Below are the code and all the weights of a small trained network. Each question names an input and a class and asks about switching units off, where a switched-off unit gives its printed mean instead of its output.

import numpy as np


def w(rows, s, z=0):
    codes = np.array(rows[::2]) - 128.0
    scale = np.full(codes.shape[1], s)
    scale[-1] = z or s
    return codes * scale


def norm(h):
    return h / np.sqrt((h * h).mean(-1, keepdims=True) + 1e-5)


def f(y):
    return np.maximum(y, 0)


def log_softmax(a):
    a = a - a.max(-1, keepdims=True)
    return a - np.log(np.exp(a).sum(-1, keepdims=True))


def net(x, mask):
    res = np.array(x, float).reshape(1, 2) / 4 @ E
    u = 0
    for l in range(3):
        y = f(norm(res) @ A[l][:, :-1].T + A[l][:, -1])
        res = res + np.where(mask[u : u + 5], y, B[l][:, -1]) @ B[l][:, :-1]
        u += 5
    return log_softmax(norm(res)[-1] @ U[:, :-1].T + U[:, -1])


A, B = {}, {}
E = w([
[155,132,119,101,2,209,35,36],'x0',
[143,30,138,71,175,74,50,59],'x1',
],0.0064)
A[0] = w([
[174,95,109,116,117,162,57,18,72],'0.n0',
[148,1,140,55,124,27,79,67,2],'0.n1',
[150,92,149,71,61,123,31,44,64],'0.n2',
[86,104,172,111,144,94,178,170,72],'0.n3',
[132,219,117,107,83,171,104,129,90],'0.n4',
],0.0074,0.0076)
B[0] = w([
[134,160,142,46,166,182,144,154,233],'0.n0',
[2,39,108,118,167,70,9,112,239],'0.n1',
[156,149,122,17,119,208,210,151,253],'0.n2',
[195,90,123,105,119,184,135,73,171],'0.n3',
[139,157,108,185,115,134,182,113,199],'0.n4',
],0.0083,0.0067)
A[1] = w([
[104,134,124,152,135,121,103,104,50],'1.n0',
[119,114,138,161,139,97,90,134,6],'1.n1',
[70,96,142,175,147,61,51,117,147],'1.n2',
[153,113,151,139,250,113,141,134,20],'1.n3',
[159,127,116,202,139,128,133,105,190],'1.n4',
],0.012,0.0024)
B[1] = w([
[164,96,173,138,119,96,186,114,138],'1.n0',
[166,176,130,168,135,153,91,123,148],'1.n1',
[254,251,80,184,87,75,120,103,219],'1.n2',
[104,95,62,100,167,154,157,150,253],'1.n3',
[57,73,148,154,116,127,115,121,197],'1.n4',
],0.0091,0.0063)
A[2] = w([
[104,139,168,227,71,118,121,119,10],'2.n0',
[158,184,166,122,49,163,158,118,98],'2.n1',
[91,62,103,151,148,121,145,121,9],'2.n2',
[167,151,112,91,138,154,124,106,199],'2.n3',
[127,9,182,92,166,126,78,112,2],'2.n4',
],0.013,0.0024)
B[2] = w([
[98,45,149,9,91,14,14,208,218],'2.n0',
[219,164,159,156,125,106,163,138,254],'2.n1',
[109,128,150,196,53,135,172,145,191],'2.n2',
[95,160,146,196,140,134,125,75,236],'2.n3',
[66,78,114,114,166,122,104,165,207],'2.n4',
],0.011,0.0068)
U = w([
[150,107,175,90,55,31,71,218,177],'0',
[194,161,52,215,181,32,82,89,149],'1',
[123,115,169,155,139,117,114,95,34],'2',
[6,103,104,40,196,159,38,77,153],'3',
[121,98,160,176,121,136,98,95,2],'4',
[117,101,168,177,127,133,99,93,7],'5',
[25,68,89,184,144,157,224,177,160],'6',
[219,212,171,117,99,198,207,80,163],'7',
],0.017,0.009)

Each question gives the input, the list of numbers given to net, and the class t.
The units are the neurons (one row each of A and B). Each row of codes is followed by its name. A weight is (code - 128) times the scale printed after its matrix; where a second scale follows, it is the last column's (A, B and U).
mask holds one flag per neuron, layer by layer. A switched-off neuron (its flag False) gives its mean, the last column of its row in B, instead of its output. The means were averaged over made-up inputs and are rounded, as every weight is.
A unit's drop is (log p(t) with every unit on - log p(t) with that unit switched off) / (log p(t) with every unit on - log p(t) with every unit switched off).
The circuit of an input: a set's keep is (log p(t) with only the set's units on - log p(t) with every unit switched off) / (log p(t) with every unit on - log p(t) with every unit switched off). Starting from the 12 units with the biggest drops (on a tie, the unit counted first), units are removed one at a time, each time the one whose removal leaves the highest keep (on an exact tie, the one counted first), for as long as the keep stays at least 0.8.
units of the circuit, in order: the units of the circuit, biggest drop first
most important unit: the unit with the biggest drop
k most important neurons: the k neurons with the biggest drops, biggest first
top k neurons in layer l: the k neurons of layer l with the biggest drops, biggest first
drop when u is switched off: that unit's drop, to one decimal
input [3,-6], class 0: 2 most important neurons	0.n2; 2.n0
input [-2,6], class 1: most important unit	1.n2
input [-3,2], class 1: units of the circuit, in order	0.n2; 1.n2
input [8,-8], class 0: top 4 neurons in layer 0	0.n2; 0.n0; 0.n4; 0.n3
input [8,4], class 7: 4 most important neurons	0.n2; 2.n0; 1.n3; 1.n4
input [-1,-1], class 6: 4 most important neurons	0.n1; 0.n2; 0.n4; 0.n0
input [7,-7], class 0: top 3 neurons in layer 0	0.n2; 0.n0; 0.n4
input [-5,3], class 1: 2 most important neurons	0.n2; 1.n2
input [6,-7], class 0: 2 most important neurons	2.n0; 0.n2
input [-1,-8], class 0: 3 most important neurons	0.n2; 2.n0; 0.n0
input [4,-6], class 0: 2 most important neurons	0.n2; 2.n0
input [-4,3], class 1: 2 most important neurons	0.n2; 1.n2
input [0,-5], class 0: drop when 0.n2 is switched off	5.6
input [4,-7], class 0: units of the circuit, in order	0.n2
input [-6,6], class 1: drop when 1.n2 is switched off	2.0
input [0,1], class 3: drop when 0.n2 is switched off	1.5
